Each row is followed by its class.
[-13  53   5 -18   3  27  25  11   7  12   7 -18  10 -49  -8  38  37 -16
  41   5   8 -24  -1  20 -12   8   8  11 -39 -10  16   5 -42 -26  13 -13]  mikar
[ -6   7  18 -17  -4 -11  17 -18  12 -16  23 -12  -7  -8  10 -21  24  -6
   3  19  -9  33 -19 -12  -2  19   8  15 -30  -2  19 -28 -44  10 -28  -4]  lunid
[ 15  13  -3   2  12   4  12   2  18  24 -12   8  13 -15   2 -29  -4  10
   6  37 -18  14  -7   5   6 -14  22 -29  41  -8  -2  33 -40  -3  -7  21]  lekiv
[ 12 -16 -28  31  23  33  11 -36   2  21  -8  -5  -5  23 -36   8 -24 -19
 -27 -33  22 -11  25 -17 -13   5 -33 -19  11 -18 -18 -16 -23   9  11  -1]  lekiv
[ -6 -18   0  17  24 -21  10   2  -5 -10 -11  16 -15  17   2  10 -40 -10
  22 -14  17  17   2  -8  39 -30 -38  26 -46 -13   4  -7  12 -19  11  50]  vud
[ -2   6 -35   0  -5   0 -22   1  16  30  -9   9 -30   6 -43  22  10  20
 -11 -37  23 -11  -8  20  19 -22 -32  -9 -38 -25 -54  20 -24 -14  13  28]  rese
[  5  39  11  16 -16  11 -24  13   2   3 -11 -10 -13 -52   9  -2 -16  -2
  26 -16 -31 -67   6   6 -25 -25  10 -26  26  -1 -21   9  -3 -12  -5  -8]  mikar
[  4 -69   0 -14  24   9  14  -1  17  19 -38  33   4  36  15 -25 -54   5
  -7 -24  20   5 -28  14   7   0  -4 -44   9   4   1  -9 -44  11   1 -12]  rese
[ -1  12   1 -20   5   6 -13  -2  -3  -3 -12  17 -27 -13   8  13  -7 -13
   8   1   1 -22   6 -20   7  19  -4 -10 -17  -2 -11  -9  -7  -8 -22  17]  lunid
[ 16  15  32 -25  -5  24   3 -38   1   8  14 -39 -15 -20   9  -4  42 -20
   1  66 -39  42   3 -27 -27  52  14   5 -16 -47  12 -59 -69  31 -35 -12]  lekiv
[ -2 -20 -11   7  -1   0 -24 -15  -4 -10 -18  23 -25  -9   5  25 -24 -16
  12 -10  -7 -12  24   4  16  22 -22 -27 -29  23  20 -15  37  16  -7  -4]  bib
[  0   9  11   2 -15  11   7 -22   1  -1  -6   3  17  -2   0  14  -6  10
  -2 -27  -4 -15  12  12  -4  -1  10 -31 -17   8  18  -7  -3  -2  -7 -15]  Zira
[ 10  34  12  -6  15  -3   3  33  -7  -4  10 -15   0  16   1   7  25  -9
  10  12 -16  17   2 -39  -3   0  22  30 -11 -24 -29  -7 -27   5  15   6]  rese
[  5   6  28 -34  -8   4  34  -4 -30  12  18  10  15 -43  17   2  29 -14
  14  -4  -5  14  -9 -27 -43   1  45  40 -45 -25  12 -22 -39  -2  -5  14]  lunid
[  5  33  -8  -7   6   0   7   7  16  15  -1 -23   1  -8 -20  11  15  -4
  15 -11  -2  -7 -25   9   6 -10  -1  24 -19 -23 -15   7 -16   6  -1   3]  vud
[ -9  10  -5  37   9   9  23  -1  18  19 -17  16   7 -15  14  18  -7 -27
  25 -12   1 -42   5  26  -2 -18 -21 -22 -36  28  19  15  38 -19  -2  -1]  Sinef
[ -36   39   33  -28   22   33   -9  -46  -56  -18    5  -20  -29  -38
  -45   -3   25  -12   21 -114  -17  -35   56   56    3   17  -14  -32
  -91    7  -54  -48  -83   47   52  -38]  lunid
[-15 -22   1  13  18 -13   7 -24 -16  17  -1  32  19  42 -51  -2 -12   8
 -13 -30  10  10  12 -34   1 -20   6   9   9  30 -23  -9  35  62  39 -16]  vuma
[ -5  -4  -5 -41  25  11  29 -12 -35  16  -4  -6   7  -5  -7  11  44 -22
   3 -13 -18   3  -7 -10   4  14 -13  27 -36 -23  -7  -8 -67   8  17 -14]  bib
[ -6  21  -6   2   5   0  24  -3   8  21   0   1  11  -6   4   9   8   4
   5  -4  -8  -8  -9   0   3   0   6  -8 -16 -15  -5   6 -14  -5   2 -12]  rese
[ -5   3 -17  11  -4  -7  -9 -14   4  20   0  27 -12  23  28 -20 -67   9
   3   3  13  15  30 -19   9 -46  17 -23  73  16 -27   1   7  13  -2  -8]  bib
[-19  33   8  -5  -9 -11  15  14 -11 -43  37 -31   1  -1  26  13  33   5
  -4  27  36  10  34 -16  17  -4  17  27   4  33  11   9  29 -21  -7  11]  Sinef
[ 26 -12  15 -26  13  20   4  -2  -4  24  -9  -5 -25 -16  21 -40 -22  21
  15  45 -20  15 -12 -28 -12  24   3 -10  -1 -49 -14  26 -28   9  15 -15]  rese
[  4 -30   4 -36 -13  16   9   7 -55  -1  43  -1 -28   7 -15  18  46   1
  -4  25  42  22  12 -66 -37  -7  -2  76 -34  -5  -5 -15  29   2  31  -3]  mikar
[ -5 -26 -30  -8  20   2   6   9 -50  30  14  16   3  25 -40  -7   8  20
 -21 -35   5  -8   5 -14  11  -2  -5  13  61  -5 -18  -2  11  16  12 -11]  bib
[ -4  -6  19  -1 -15 -15 -42 -44   2  -2  -6  -6  -6  -3   0  -5 -60  -7
   4 -31 -57 -11  49   4   9 -30  -5 -33  -4  49  -8   6 -17   0   3   0]  rese
[ -1 -16 -13  -1  10 -16 -17  38 -41  -8  29   2   2  -3 -56  19  22   3
  -3 -44  12 -11   6   5  11   2  -1  42   3 -24 -13 -25   4 -13  24  36]  vud
[-15 -16  22 -11  12  -9  24  -5  -2  10 -11   8   5 -39  -8  -1  48   6
  24   2   6  11  -6  10   1  11  40 -15 -40  25   7  13   1  28  10 -17]  rese
[ 26  29 -10   8   3  -1  36  23  40  48   1 -35  36   5 -13 -33 -13  39
 -23  52   0  11 -27  23 -12   8  26  -1  41 -40 -13  21 -29  -7   6   7]  lunid
[-15 -13   1 -29  -2   0  16 -33  -5   8 -12 -18 -12 -10  29 -15  62  -8
   3  30 -22  17 -10  10  -7 -23  14   1  -9  14 -19  18 -33   7  -5  -8]  lunid
[ -3  12 -26 -34 -15  33  22  -5  25  24 -11 -33 -15 -34  33   1  53  22
 -19  12 -12 -17 -44  35 -38 -37  24 -19 -18 -25  -4  38  17 -20 -25  -6]  Sinef
[  6   3   6   5   7  16  10  11  17 -27  -1   7  -1  26 -34  29  62   0
   1   2  -4  10   4 -14   1   2  -3   1 -51   3   7 -12  30  23  42   1]  mikar
[ -7 -22  -9 -15  25 -18  18  -9   8   7  -5  72  27  59  -5 -19 -30 -17
 -42 -18  -3  40  31 -29  24 -18  16 -32  14  45   5  -9   4  16 -12  43]  Sinef
[  7  -6  36 -14  37  11  34 -22  -3  40  -1  22  35   4 -71 -12  -7 -15
   0 -29 -29  15  26 -32 -13  -6  27  -8 -19  26  11  -7   4  30  16   5]  vud
[ -5 -30   9  -5  27   2 -15  18 -38 -51   2  13 -54 -25  15   7  26 -18
  29  -2  51  -3  12 -42  -3   6   2  32 -48 -28 -49 -17  -5  11  55  10]  lunid
[  5  42  34  -8  23   9  21  19  50  -1 -18 -44  10   1  -6  15  54  11
  31  68   5  18 -26 -21  24 -26  25  26  24  -5 -11  30 -37 -16 -12  21]  lekiv
[-17  21 -16  -4   6   9   3 -35  -5 -11 -17  23   9  40  34  -2 -34  -7
   6 -44 -27  21  18  -3  16   7 -55   2 -38 -39  19  15 -39  -6  25  -2]  vuma
[  5  16 -11   8   6   8  17   6  31  16  -8   9  21  49 -20   8 -19   1
 -14  12   8   8 -13 -12   8   2 -15   6  16 -10  -3  -4  -9  -9  -9  16]  vuma
[-26   2  16  49  -2 -29   2 -15  10 -67 -10  12 -21 -30  28  60  20 -31
  80   3  34  -3 -11  -4  52  -3 -17   8 -55  58  57 -12  41  28 -13   1]  mikar
[  4  17   5  -2   5 -12   3  18 -11   7   1  19   8  -6 -19   8   7  -8
  13  10   0   3   5 -36  -6  19  22   7 -13  12  21   2  -6   5 -11  21]  vuma
[  2 -71  17 -24   8  -2 -26  -1 -55 -22   9  12 -14  33 -10 -15 -15   4
  13 -22   0  23   8  -1  18  -7 -18  52  12   0 -22 -19  -5   8  34   7]  Zira
[-10   5 -12 -17   5   7  28 -10   9  37  10  13  15  15 -32  -3  31   9
 -31   0  -8  24   0   2  -1   2  -4 -19 -27   1  -4  12 -16 -10  -3   1]  rese
[ -3  -5 -13  28  20  27   6  18  -5 -10  -2 -12 -11   3 -23  22  26  -6
  -5 -34  24 -28 -17   3 -11 -31 -46   1 -28 -33 -13  -2 -32 -41  19  14]  lekiv
[  9  38  -3  32  -5   4  -4  21  22 -16  -4 -16 -32 -16  24 -20 -42   1
   5   6  33  -8  40   1 -10  44   8 -12   1  -2   0  -6  32 -17 -29  18]  lunid
[-13  38  -3  -4  -2 -12 -18 -31 -38  16   1  -7   1 -31   3  23  -1  -9
  11 -24 -13  -2  -1 -14  22   7  -7  -6  43 -45  -9 -16 -55  17 -43  16]  vud
[  8  -8 -23  13 -10 -28   0  35  37  50 -15  12  20  -1 -21 -12  19 -16
   2  27   1  38 -35  76  13   6  -4 -25   0  -4  24  -7 -74 -27 -52  56]  vud
[ 32   4  12   9  -2   9 -38  -8 -30  -9  33  -5 -27 -16 -16 -13 -28  -1
  18 -19 -40 -22  52 -54 -11 -31   9  26  51 -21 -28  11  -5 -24  25  39]  Sinef
[  3 -18   6  24  46  26  -9  10   4  17 -13  -1   3  46 -37   7 -38   5
  -4   1  10   7   7 -17   7 -10 -37 -16  30 -29  -6 -18 -25  -5  26   4]  lekiv
[ -3  -6  -2 -37  19  21  21  -1  12  14 -20   5  -1  15  12  -7  11   3
  -4  15   2  13 -23 -19 -11 -19   5  -5  -4 -17  -7   9 -34   9  13 -13]  mikar
[ -4 -13 -45  -7   8   5 -35   6  71   2 -46  66 -18  67  10 -14 -61 -17
 -59  27  13  57 -14  -6  21  18 -58 -21  30 -33 -46  -1  42  18 -31  40]  mikar
[ -7 -15  -7 -31  23 -14  25 -25  14 -14  -2  58 -25  11  12 -32 -22   1
 -14  -5  12  -3  31 -36  28 -22   4   5 -71  12 -55  11  40  25  61  14]  Sinef
[-21 -18 -37  24  -2  -8  13 -12 -49  17 -48  38 -20  45  50  -3  22 -28
 -46  22  -9  34  38   7  -3  11 -56 -51 -54  10  14   9  32 -12 -39  50]  vuma
[  2  15  -8  10  -4   4  16 -15  12   7  -2  24  -1   2   0  15  -4  -3
   1   4  11  -2   4 -12  19  14 -15 -23 -23   5  -4  14   9   3  -4   0]  rese
[  7 -19  -1   2  13   8 -12 -22  -5 -14  21   5 -14  -6 -32 -10  -3  -9
 -11  -1 -14  18  17 -24  -4  -4 -21   6 -18 -19 -11 -11 -25   0  27  16]  lekiv
[ -7 -12  14   4   8  -7 -12  -6 -42 -18  -8   1 -11  -2  18  -1  -8   3
  19 -23 -13  -7  10  -2  15 -17 -15   2 -12 -18 -13  -5 -26  -8  15   4]  Zira
[ 12 -42 -25   3 -10   1  22 -18  -8  22   5  22  10  24  -6 -21   0   7
 -40   3 -24  14 -27   7 -15  -4 -26 -10  -6  -8  18   3  17  -5 -12  16]  lunid
[  0  21 -35   2  -6 -18   2  44  -1  31  14  11  43   4  16   1 -66  16
  39  17  32   5  11  42  30 -35  36  17 103  18  17  51  -1 -40  14  22]  vud
[ 37  -2  -8  58  15  57  14 -17  48 -54 -56  -5 -40  27  58   5  -9 -17
  23  57  73  19  34 -18  35  78 -22 -68  58 -18   9  32  24  -2 -26   5]  Zira
[ -4   5  28  -3  -4  -5   5 -24  -9  -4   6  26  -1  -3 -26  30   6   6
  15 -28 -21 -27  17 -31   6 -31   4  -3 -54  29  15 -10  28  -6   9  19]  lunid
[-38  -1 -34  42  23 -12  17 -29  11  11 -23  -2  -3  12   2  21 -42  -6
  -1 -40  40  14  14  39  21 -12 -20 -19 -35   8   1 -13  26   8  -5  -7]  Zira
[  5 -29 -16   4  21   2  82 -21  -2  33  12   0  22   9 -33 -30  29  24
 -27  -4  24  33 -18   5   4  17   8 -29 -32  10  33  18 -26   8   3  -7]  rese
[  0  -2   5 -35  50  16  15   4 -22  47 -26  32   4   5 -54   6   8   6
   5  -6 -25  -4 -10 -12  26  10 -39 -29 -48 -11   5  22 -38   5  20   4]  bib
[  9  -4 -27  -1  -6   2  -7  18  -6   3  15  34 -14  12  -4 -21 -46   6
   3  -1  16   4  12 -26 -13 -28  41  16  62  20 -25  16  46   0   1  25]  vuma
[-11 -36  22 -19  18   5  -8  12  -7  -3  -7   2  -7  18 -59  35  26  -1
   7 -33  19  -5 -24   1  16 -20 -39  53 -42 -11 -25 -35 -21   1  25  25]  mikar
[  7  -7  20  -8  20 -11  -9  18  18  13  -2  -1   6  -2  -9 -19 -37   0
  12  23  24  36  -1 -12   1   3  17  14  24 -42 -23 -19 -44  10  16  16]  vud
[  0  -8 -32 -15  -5   9 -38 -20 -27  30   6   1 -15   5   0 -22 -37   9
 -23  -3 -14  32   6   3 -16   5   4 -18  64 -35 -27  -3 -23  18 -22  -9]  Zira
[  0  -8 -19 -29  23  21  -6 -31 -16  61 -20  -2 -10  28  -1  -6   3   2
 -18  26 -42  41 -14 -20 -11  -8  -9   1  34 -74 -38  -6 -40  10 -12  -1]  Zira
[  9  12  -2  22   2 -22  13   1  17  12  -4  10 -12  11 -22 -30 -10  12
 -11   7  -3   3  26 -10  12 -21  39 -14  29  49 -28   8  41  12 -24  42]  lunid
[-43   4  -9 -36  10  -9  -2 -17 -57  -9  16  12 -14 -39 -13  32  51  19
  13 -68   4 -27  -7  -8  25 -11  39 -12   7   9 -16  -6 -13  23  -6 -18]  rese
[-20  20   9  14  13  10  15 -25  23  16 -26  27  14 -25 -12  14 -46 -19
   8 -39  -7 -33  19  21   9 -10  -9 -58 -35  45  -7  16  19   0  -6 -11]  rese
[ -6  37  36 -30  22  30  10 -60 -30  -2   5  13   7  12 -14   8  54 -21
 -10 -25 -98  18  21 -56 -13 -13  -3  -9 -29 -53 -33 -32 -48  33  24  -3]  lunid
[ 20  14  31   1  50  39  34  10  -6  19 -50 -33  34  26   3 -45  17  -1
   1  18 -36   8 -11  20  -7   1  -7 -68  16 -12 -12  44 -94  15  25 -36]  Zira
